Below is a small trained network, with its code and all its weights. Each question gives an input and a class and asks what happens when units are switched off, that is, made to give their printed mean instead of their output.

import numpy as np


def w(rows, s, z=0):
    codes = np.array(rows[::2]) - 128.0
    scale = np.full(codes.shape[1], s)
    scale[-1] = z or s
    return codes * scale


def norm(h):
    return h / np.sqrt((h * h).mean(-1, keepdims=True) + 1e-5)


def f(y):
    return np.maximum(y, 0)


def log_softmax(a):
    a = a - a.max(-1, keepdims=True)
    return a - np.log(np.exp(a).sum(-1, keepdims=True))


def net(x, mask):
    res = np.array(x, float).reshape(1, 5) / 4 @ E
    u = 0
    for l in range(4):
        y = f(norm(res) @ A[l][:, :-1].T + A[l][:, -1])
        res = res + np.where(mask[u : u + 10], y, B[l][:, -1]) @ B[l][:, :-1]
        u += 10
    return log_softmax(norm(res)[-1] @ U[:, :-1].T + U[:, -1])


A, B = {}, {}
E = w([
[172,111,165,119],'x0',
[2,157,93,156],'x1',
[162,52,122,67],'x2',
[129,108,226,198],'x3',
[129,213,132,83],'x4',
],0.0072)
A[0] = w([
[101,131,134,146,208],'L0N0',
[166,174,82,158,98],'L0N1',
[106,2,92,63,55],'L0N2',
[139,164,117,115,212],'L0N3',
[120,73,187,100,53],'L0N4',
[147,102,184,157,174],'L0N5',
[128,174,62,117,68],'L0N6',
[37,88,113,124,103],'L0N7',
[132,135,91,106,2],'L0N8',
[50,116,189,97,79],'L0N9',
],0.011,0.0016)
B[0] = w([
[63,101,233,2,176],'L0N0',
[107,197,126,253,174],'L0N1',
[83,112,216,54,253],'L0N2',
[106,119,209,147,177],'L0N3',
[185,36,180,186,185],'L0N4',
[188,167,112,148,209],'L0N5',
[133,142,129,173,199],'L0N6',
[103,39,152,66,215],'L0N7',
[116,176,37,168,155],'L0N8',
[128,74,58,90,172],'L0N9',
],0.0062,0.0052)
A[1] = w([
[63,154,168,146,127],'L1N0',
[144,241,198,86,108],'L1N1',
[50,4,125,85,140],'L1N2',
[72,104,251,134,83],'L1N3',
[33,241,2,195,215],'L1N4',
[142,161,173,98,96],'L1N5',
[124,240,249,28,174],'L1N6',
[199,105,64,106,90],'L1N7',
[89,113,242,196,253],'L1N8',
[38,97,108,189,141],'L1N9',
],0.0062,0.0018)
B[1] = w([
[113,120,119,98,181],'L1N0',
[184,131,230,120,186],'L1N1',
[132,86,216,72,254],'L1N2',
[131,176,46,214,218],'L1N3',
[174,165,161,114,248],'L1N4',
[139,156,189,207,153],'L1N5',
[136,113,189,114,222],'L1N6',
[91,93,182,117,151],'L1N7',
[195,90,2,112,255],'L1N8',
[65,196,99,54,195],'L1N9',
],0.0072,0.0047)
A[2] = w([
[27,182,40,98,60],'L2N0',
[180,114,57,96,16],'L2N1',
[33,139,245,167,209],'L2N2',
[111,66,98,105,3],'L2N3',
[56,53,101,253,129],'L2N4',
[90,121,101,115,172],'L2N5',
[66,254,128,121,157],'L2N6',
[55,86,56,141,64],'L2N7',
[164,175,26,174,50],'L2N8',
[196,133,112,172,22],'L2N9',
],0.009,0.0013)
B[2] = w([
[158,175,190,131,234],'L2N0',
[129,59,69,172,148],'L2N1',
[167,49,84,107,224],'L2N2',
[155,35,97,129,181],'L2N3',
[180,251,95,1,167],'L2N4',
[79,167,165,27,173],'L2N5',
[60,34,112,181,254],'L2N6',
[122,212,91,62,180],'L2N7',
[158,120,31,65,172],'L2N8',
[183,160,95,156,197],'L2N9',
],0.0056,0.0044)
A[3] = w([
[146,90,152,88,255],'L3N0',
[175,27,100,154,114],'L3N1',
[226,112,196,11,157],'L3N2',
[82,247,75,125,166],'L3N3',
[141,139,141,174,178],'L3N4',
[116,111,10,209,155],'L3N5',
[140,154,118,164,125],'L3N6',
[216,72,120,107,75],'L3N7',
[154,234,161,154,155],'L3N8',
[53,70,124,92,133],'L3N9',
],0.011,0.0022)
B[3] = w([
[3,95,63,204,196],'L3N0',
[9,76,121,135,186],'L3N1',
[85,225,136,166,252],'L3N2',
[62,164,118,194,174],'L3N3',
[168,16,73,133,151],'L3N4',
[85,127,21,145,153],'L3N5',
[138,105,178,34,144],'L3N6',
[128,108,68,147,199],'L3N7',
[236,163,150,62,172],'L3N8',
[134,121,167,107,186],'L3N9',
],0.007,0.011)
U = w([
[134,47,133,247,127],'0',
[138,140,74,114,2],'1',
[225,187,229,150,153],'2',
[55,88,170,43,162],'3',
[55,236,179,104,134],'4',
[169,159,71,136,133],'5',
],0.013,0.0063)

Each question gives the input, the list of numbers given to net, and the class t.
The units are the neurons (one row each of A and B). Each row of codes is followed by its name. A weight is (code - 128) times the scale printed after its matrix; where a second scale follows, it is the last column's (A, B and U).
mask holds one flag per neuron, layer by layer. A switched-off neuron (its flag False) gives its mean, the last column of its row in B, instead of its output. The means were averaged over made-up inputs and are rounded, as every weight is.
A unit's drop is (log p(t) with every unit on - log p(t) with that unit switched off) / (log p(t) with every unit on - log p(t) with every unit switched off).
The circuit of an input: a set's keep is (log p(t) with only the set's units on - log p(t) with every unit switched off) / (log p(t) with every unit on - log p(t) with every unit switched off). Starting from the 12 units with the biggest drops (on a tie, the unit counted first), units are removed one at a time, each time the one whose removal leaves the highest keep (on an exact tie, the one counted first), for as long as the keep stays at least 0.8.
units of the circuit, in order: the units of the circuit, biggest drop first
unit that matters most: the unit with the biggest drop
k most important neurons: the k neurons with the biggest drops, biggest first
drop when u is switched off: that unit's drop, to one decimal
input [-2,0,-5,-3,4], class 2: unit that matters most : L1N4
input [-7,1,-8,2,7], class 2: 4 most important neurons : L1N4, L1N1, L3N8, L3N0
input [-4,-2,-4,-3,3], class 5: 3 most important neurons : L0N1, L0N2, L1N2
input [6,-7,3,1,3], class 0: 3 most important neurons : L0N4, L1N4, L3N0
input [-4,-5,-7,-2,2], class 2: units of the circuit, in order : L1N1, L3N8
input [1,8,-3,1,-7], class 3: 2 most important neurons : L0N7, L1N2
input [-7,-5,-5,5,0], class 5: 2 most important neurons : L1N8, L1N2
input [8,-2,1,1,2], class 0: 2 most important neurons : L0N4, L1N4
input [-2,-3,8,-6,5], class 4: 2 most important neurons : L3N2, L1N8
input [-2,-1,-6,3,0], class 5: units of the circuit, in order : L1N8, L1N3, L2N8
input [-8,-8,3,-7,1], class 4: units of the circuit, in order : L1N8, L3N2
input [0,7,-3,2,3], class 3: units of the circuit, in order : L3N2, L2N2
input [1,8,-5,-3,-8], class 3: units of the circuit, in order : L0N7, L1N2, L0N0
input [-1,2,-4,1,3], class 0: unit that matters most : L2N6
input [7,0,-3,-5,-3], class 5: 2 most important neurons : L0N1, L1N2
input [-3,-2,-8,-8,5], class 2: 2 most important neurons : L1N4, L3N8
input [5,3,-3,1,6], class 2: 3 most important neurons : L1N1, L0N7, L0N2
input [4,3,8,7,2], class 0: 2 most important neurons : L0N4, L0N5
input [-3,-8,7,-2,5], class 4: drop when L3N2 is switched off : 1.2
input [-5,-2,4,3,5], class 0: drop when L1N5 is switched off : -0.1
input [4,-1,-1,4,6], class 2: drop when L3N3 is switched off : 0.0
